Below is a small trained network, with its code and all its weights. Each question gives an input and a class and asks what happens when units are switched off, that is, made to give their printed mean instead of their output.

import numpy as np


def w(rows, s, z=0):
    codes = np.array(rows[::2]) - 128.0
    scale = np.full(codes.shape[1], s)
    scale[-1] = z or s
    return codes * scale


def f(y):
    return np.maximum(y, 0)


def log_softmax(a):
    a = a - a.max(-1, keepdims=True)
    return a - np.log(np.exp(a).sum(-1, keepdims=True))


def net(x, mask):
    res = np.array(x, float).reshape(1, 6) / 4 @ E
    y = f(res @ A[0][:, :-1].T + A[0][:, -1])
    res = res + np.where(mask, y, B[0][:, -1]) @ B[0][:, :-1]
    return log_softmax(res[-1] @ U[:, :-1].T + U[:, -1])


A, B = {}, {}
E = w([
[129,127,128,128,129,127,126,127,128],'x0',
[127,136,132,30,149,120,133,188,193],'x1',
[109,113,2,154,127,108,123,143,149],'x2',
[128,128,128,128,131,129,129,127,128],'x3',
[128,129,128,128,127,128,127,128,128],'x4',
[218,102,103,120,157,169,122,108,155],'x5',
],0.0097)
A[0] = w([
[123,141,190,109,134,117,128,125,130,225],'N1',
[118,128,123,125,128,129,123,137,129,126],'N2',
[71,128,99,116,121,93,146,161,139,130],'N3',
[156,133,148,62,124,132,119,176,175,43],'N4',
[180,119,151,171,114,128,134,98,109,162],'N5',
[110,140,199,106,127,146,132,138,130,52],'N6',
[143,127,147,127,130,124,127,115,121,162],'N7',
[141,121,70,148,113,123,117,137,131,166],'N8',
[149,133,142,82,135,140,120,175,158,68],'N9',
[75,131,98,107,128,115,126,168,146,123],'N10',
[89,131,100,219,125,135,133,87,71,36],'N11',
[129,121,12,167,140,124,119,115,143,159],'N12',
[169,128,154,146,124,145,133,108,115,157],'N13',
[2,143,192,164,114,99,121,135,83,43],'N14',
[138,124,47,157,128,129,120,130,129,46],'N15',
[129,126,130,124,132,130,125,131,129,134],'N16',
[137,127,47,160,129,124,130,124,136,35],'N17',
[85,125,107,118,123,100,144,153,135,132],'N18',
[175,127,153,150,124,144,141,115,112,149],'N19',
[137,118,105,140,118,128,123,138,127,153],'N20',
[175,123,99,109,155,120,128,112,150,196],'N21',
[94,125,104,116,123,121,129,163,141,126],'N22',
[84,128,105,117,125,110,135,158,140,127],'N23',
[189,108,155,164,127,135,142,100,109,149],'N24',
[60,135,158,144,119,108,129,136,100,203],'N25',
[87,128,107,117,123,110,135,156,139,127],'N26',
[152,123,146,53,148,137,137,162,166,165],'N27',
[50,131,76,100,119,116,126,193,155,125],'N28',
[139,133,76,159,128,135,132,130,138,46],'N29',
[93,128,110,199,119,129,126,96,99,252],'N30',
[114,131,161,115,132,132,133,133,129,74],'N31',
[17,131,175,152,114,103,125,137,96,234],'N32',
],0.009,0.0047)
B[0] = w([
[160,110,154,187,125,170,151,97,93,208],'N1',
[128,129,125,134,132,125,118,118,132,136],'N2',
[121,140,96,164,136,140,50,93,123,182],'N3',
[161,99,204,116,107,143,231,148,104,179],'N4',
[114,139,111,171,131,145,52,98,115,195],'N5',
[110,132,63,95,136,98,177,148,162,164],'N6',
[126,133,122,151,128,142,109,119,112,157],'N7',
[101,139,102,96,132,103,147,146,151,193],'N8',
[149,109,176,114,116,135,212,148,116,168],'N9',
[116,139,92,156,135,130,51,102,128,177],'N10',
[100,142,78,40,140,83,184,180,190,208],'N11',
[101,134,118,44,127,82,203,184,169,242],'N12',
[122,134,114,162,127,135,62,114,112,176],'N13',
[183,100,223,152,118,178,236,121,84,210],'N14',
[165,106,204,120,117,148,204,140,107,176],'N15',
[130,129,118,126,124,123,131,130,124,134],'N16',
[167,107,208,130,118,153,200,135,100,174],'N17',
[127,138,105,159,138,133,71,101,124,169],'N18',
[115,132,117,159,127,134,62,113,120,174],'N19',
[112,133,116,116,130,116,134,128,141,160],'N20',
[124,133,190,158,112,146,172,114,82,194],'N21',
[123,136,102,150,132,127,71,109,130,164],'N22',
[123,134,104,152,130,131,64,104,127,168],'N23',
[110,140,112,167,131,137,44,105,115,190],'N24',
[119,129,103,69,133,97,178,165,163,212],'N25',
[122,134,107,152,134,132,68,106,129,166],'N26',
[93,135,86,89,127,82,203,156,152,212],'N27',
[110,145,76,172,136,130,8,87,126,204],'N28',
[152,114,179,144,125,153,169,119,106,154],'N29',
[187,110,215,180,125,192,156,92,79,255],'N30',
[117,136,94,114,132,115,143,140,139,142],'N31',
[110,127,80,38,133,77,198,187,185,251],'N32',
],0.014,0.0076)
U = w([
[176,97,191,147,107,165,148,119,85,221],'0',
[101,139,94,80,137,69,141,161,183,2],'1',
[113,155,100,178,141,135,5,83,118,178],'2',
],0.013,0.00085)

Each question gives the input, the list of numbers given to net, and the class t.
The units are the neurons (one row each of A and B). Each row of codes is followed by its name. A weight is (code - 128) times the scale printed after its matrix; where a second scale follows, it is the last column's (A, B and U).
mask holds one flag per neuron, in row order. A switched-off neuron (its flag False) gives its mean, the last column of its row in B, instead of its output. The means were averaged over made-up inputs and are rounded, as every weight is.
A unit's drop is (log p(t) with every unit on - log p(t) with that unit switched off) / (log p(t) with every unit on - log p(t) with every unit switched off).
The circuit of an input: a set's keep is (log p(t) with only the set's units on - log p(t) with every unit switched off) / (log p(t) with every unit on - log p(t) with every unit switched off). Starting from the 12 units with the biggest drops (on a tie, the unit counted first), units are removed one at a time, each time the one whose removal leaves the highest keep (on an exact tie, the one counted first), for as long as the keep stays at least 0.8.
circuit, biggest first: the units of the circuit, biggest drop first
unit that matters most: the unit with the biggest drop
top k neurons: the k neurons with the biggest drops, biggest first
drop when u is switched off: that unit's drop, to one decimal
input [2,2,-8,5,-6,-3], class 1: circuit, biggest first -> [N30]
input [-2,3,-7,-8,-6,-2], class 1: top 4 neurons -> [N30; N6; N27; N32]
input [5,2,-8,0,8,-6], class 1: top 2 neurons -> [N32; N30]
input [2,2,-4,2,7,-1], class 1: top 2 neurons -> [N30; N14]
input [8,3,-7,8,5,-1], class 1: top 2 neurons -> [N30; N6]
input [4,5,-1,1,2,4], class 0: top 4 neurons -> [N32; N12; N11; N4]
input [8,-6,1,8,-1,-5], class 1: top 2 neurons -> [N11; N32]
input [2,2,2,-6,-3,0], class 2: top 3 neurons -> [N32; N11; N25]
input [1,-1,5,1,7,4], class 0: top 2 neurons -> [N32; N11]
input [7,-5,8,-1,-8,2], class 0: top 2 neurons -> [N30; N17]
input [-4,-6,1,-6,0,-8], class 1: top 2 neurons -> [N32; N11]
input [-1,7,-1,3,-4,5], class 0: top 2 neurons -> [N32; N4]
input [4,-2,7,4,7,3], class 0: top 3 neurons -> [N32; N17; N15]
input [-6,2,8,-6,-3,-4], class 2: circuit, biggest first -> [N28]
input [2,-5,2,-5,-2,-6], class 1: top 3 neurons -> [N32; N11; N25]
input [-8,7,-4,5,-7,5], class 0: top 2 neurons -> [N4; N32]
input [5,7,0,7,5,4], class 0: top 4 neurons -> [N32; N4; N12; N11]
input [3,-1,4,-8,-6,4], class 0: drop when N11 is switched off -> 0.3
input [3,1,3,0,-4,-5], class 2: drop when N11 is switched off -> 0.1
input [4,8,-6,-3,-6,2], class 0: drop when N4 is switched off -> 2.2
input [-1,-7,-1,-1,8,8], class 2: drop when N7 is switched off -> 0.0
input [2,6,2,2,-6,-8], class 2: unit that matters most -> N28
